Below is a small trained network, with its code and all its weights. Each question gives an input and a target symbol and asks what happens when units are switched off, that is, made to give their printed mean instead of their output.

import numpy as np


def w(rows, s, z=0):
    codes = np.array(rows[::2]) - 128.0
    scale = np.full(codes.shape[1], s)
    scale[-1] = z or s
    return codes * scale


def norm(h):
    return h / np.sqrt((h * h).mean(-1, keepdims=True) + 1e-5)


def f(y):
    return np.maximum(y, 0)


def softmax(a):
    e = np.exp(a - a.max(-1, keepdims=True))
    return e / e.sum(-1, keepdims=True)


def log_softmax(a):
    a = a - a.max(-1, keepdims=True)
    return a - np.log(np.exp(a).sum(-1, keepdims=True))


def net(x, mask):
    ids = ['ΓΔΛΞαηθτφψ'.index(c) for c in x.split()]
    T = len(ids)
    res = E[ids] + P[:T]
    q, k, v = (norm(res) @ M[0].T for M in (Q, K, V))
    z = softmax(np.where(np.tri(T) > 0, q @ k.T / 4**0.5, -1e9)) @ v
    res = res + np.where(mask[0], z, O[0][:, -1]) @ O[0][:, :-1]
    y = f(norm(res) @ A[0][:, :-1].T + A[0][:, -1])
    res = res + np.where(mask[1:13], y, B[0][:, -1]) @ B[0][:, :-1]
    return log_softmax(norm(res)[-1] @ U[:, :-1].T + U[:, -1])


Q, K, V, O, A, B = {}, {}, {}, {}, {}, {}
E = w([
[146,45,75,147,149,80,49],'Γ',
[47,89,130,164,134,43,198],'Δ',
[79,123,90,83,100,147,184],'Λ',
[211,176,125,67,25,140,160],'Ξ',
[190,10,146,182,131,145,39],'α',
[105,102,177,188,82,166,122],'η',
[107,136,49,129,79,162,175],'θ',
[89,214,76,116,153,122,104],'τ',
[167,67,133,155,22,86,35],'φ',
[107,119,50,253,184,89,206],'ψ',
],0.017)
P = w([
[78,153,173,255,105,117,161],'0',
[67,176,137,192,151,125,134],'1',
[75,160,131,154,157,143,153],'2',
[81,151,120,128,167,146,161],'3',
[88,143,111,111,176,147,163],'4',
[97,138,100,99,182,146,166],'5',
[107,114,70,79,190,150,168],'6',
],0.0072)
Q[0] = w([
[114,231,33,206,164,115,140],'h0',
[115,192,77,125,95,255,44],'h0',
[104,29,140,189,159,44,184],'h0',
[72,241,31,82,102,171,210],'h0',
],0.0074)
K[0] = w([
[151,118,92,137,159,96,135],'h0',
[185,91,141,94,83,148,34],'h0',
[64,87,119,218,173,146,194],'h0',
[255,65,90,37,132,84,123],'h0',
],0.011)
V[0] = w([
[241,140,145,101,225,194,194],'h0',
[67,142,13,72,100,108,99],'h0',
[140,3,85,114,231,94,78],'h0',
[122,135,99,198,205,187,175],'h0',
],0.0063)
O[0] = w([
[168,183,118,158,71,175,159,3],'h0',
[118,97,188,222,175,63,76,111],'h0',
[2,161,185,184,99,161,140,34],'h0',
[150,201,210,133,194,189,101,193],'h0',
],0.0084,0.0059)
A[0] = w([
[132,65,211,211,17,139,65,199],'n0',
[123,35,131,98,114,109,146,95],'n1',
[250,70,45,168,92,108,61,146],'n2',
[97,116,153,146,142,31,135,85],'n3',
[113,87,126,2,171,114,63,88],'n4',
[104,247,95,106,66,178,159,2],'n5',
[115,108,230,185,68,103,40,84],'n6',
[195,114,109,16,142,143,108,141],'n7',
[158,128,82,48,148,187,127,126],'n8',
[115,204,172,65,140,144,121,11],'n9',
[140,150,140,104,190,131,195,40],'n10',
[134,69,189,144,70,9,8,130],'n11',
],0.0091,0.007)
B[0] = w([
[181,131,64,182,137,94,12,243],'n0',
[133,111,150,116,167,120,80,180],'n1',
[162,119,123,212,66,133,63,254],'n2',
[180,118,141,90,121,109,177,166],'n3',
[152,76,98,170,80,191,82,203],'n4',
[166,133,159,69,92,202,154,139],'n5',
[161,31,83,202,22,195,105,165],'n6',
[90,183,140,97,123,100,177,226],'n7',
[106,181,172,87,161,103,173,207],'n8',
[83,196,73,158,123,212,141,129],'n9',
[159,111,98,127,198,178,200,135],'n10',
[176,197,162,73,99,232,41,196],'n11',
],0.011,0.0068)
U = w([
[163,80,132,196,79,153,72,143],'Γ',
[152,198,161,81,189,146,31,45],'Δ',
[111,174,183,56,102,202,160,244],'Λ',
[9,147,184,167,78,114,109,120],'Ξ',
[117,104,212,125,103,53,115,78],'α',
[179,173,81,90,81,62,193,167],'η',
[68,89,67,65,133,76,111,114],'θ',
[205,75,91,80,198,189,160,39],'τ',
[128,151,127,104,124,129,121,2],'φ',
[123,173,61,163,189,163,196,188],'ψ',
],0.012,0.0052)

Each question gives the input, a string of symbols that net reads in full, and the target symbol t.
The units are the heads (4 rows each of Q, K, V and O) and the neurons (one row each of A and B). Each row of codes is followed by its name. A weight is (code - 128) times the scale printed after its matrix; where a second scale follows, it is the last column's (O, A, B and U).
mask holds one flag per unit, heads first, then neurons. A switched-off unit (its flag False) gives its mean, the last column of its rows in O or B, instead of its output. The means were averaged over made-up inputs and are rounded, as every weight is.
A unit's drop is (log p(t) with every unit on - log p(t) with that unit switched off) / (log p(t) with every unit on - log p(t) with every unit switched off).
The circuit of an input: a set's keep is (log p(t) with only the set's units on - log p(t) with every unit switched off) / (log p(t) with every unit on - log p(t) with every unit switched off). Starting from the 12 units with the biggest drops (on a tie, the unit counted first), units are removed one at a time, each time the one whose removal leaves the highest keep (on an exact tie, the one counted first), for as long as the keep stays at least 0.8.
circuit, biggest first: the units of the circuit, biggest drop first
most important unit: the unit with the biggest drop
k most important neurons: the k neurons with the biggest drops, biggest first
drop when u is switched off: that unit's drop, to one decimal
input Ξ η η Λ η τ, target η: circuit, biggest first -> (h0; n7)
input η η Λ θ τ η Δ, target α: circuit, biggest first -> (h0; n3)
input Λ η φ Γ φ τ, target θ: circuit, biggest first -> (h0; n2)
input η Γ τ α η Λ, target Λ: most important unit -> n5
input θ τ η α Λ, target Λ: circuit, biggest first -> (h0; n5)
input ψ η Λ, target ψ: circuit, biggest first -> (n11; n10)
input η η η θ ψ θ, target ψ: circuit, biggest first -> (h0; n0; n4; n11)
input ψ Λ Ξ α τ, target Λ: circuit, biggest first -> (n5; h0; n0)
input Γ φ Λ, target θ: 2 most important neurons -> (n2; n11)
input η Γ τ τ φ η, target Δ: circuit, biggest first -> (h0; n2; n6)
input θ ψ Δ η ψ η, target Δ: 2 most important neurons -> (n0; n2)
input η α ψ Δ, target ψ: 3 most important neurons -> (n10; n2; n11)
input τ θ η ψ Λ, target ψ: drop when n6 is switched off -> 0.1
input Γ τ Λ Λ θ Λ, target Ξ: drop when n2 is switched off -> -0.1
input η η τ θ α η, target Λ: drop when h0 is switched off -> 1.6
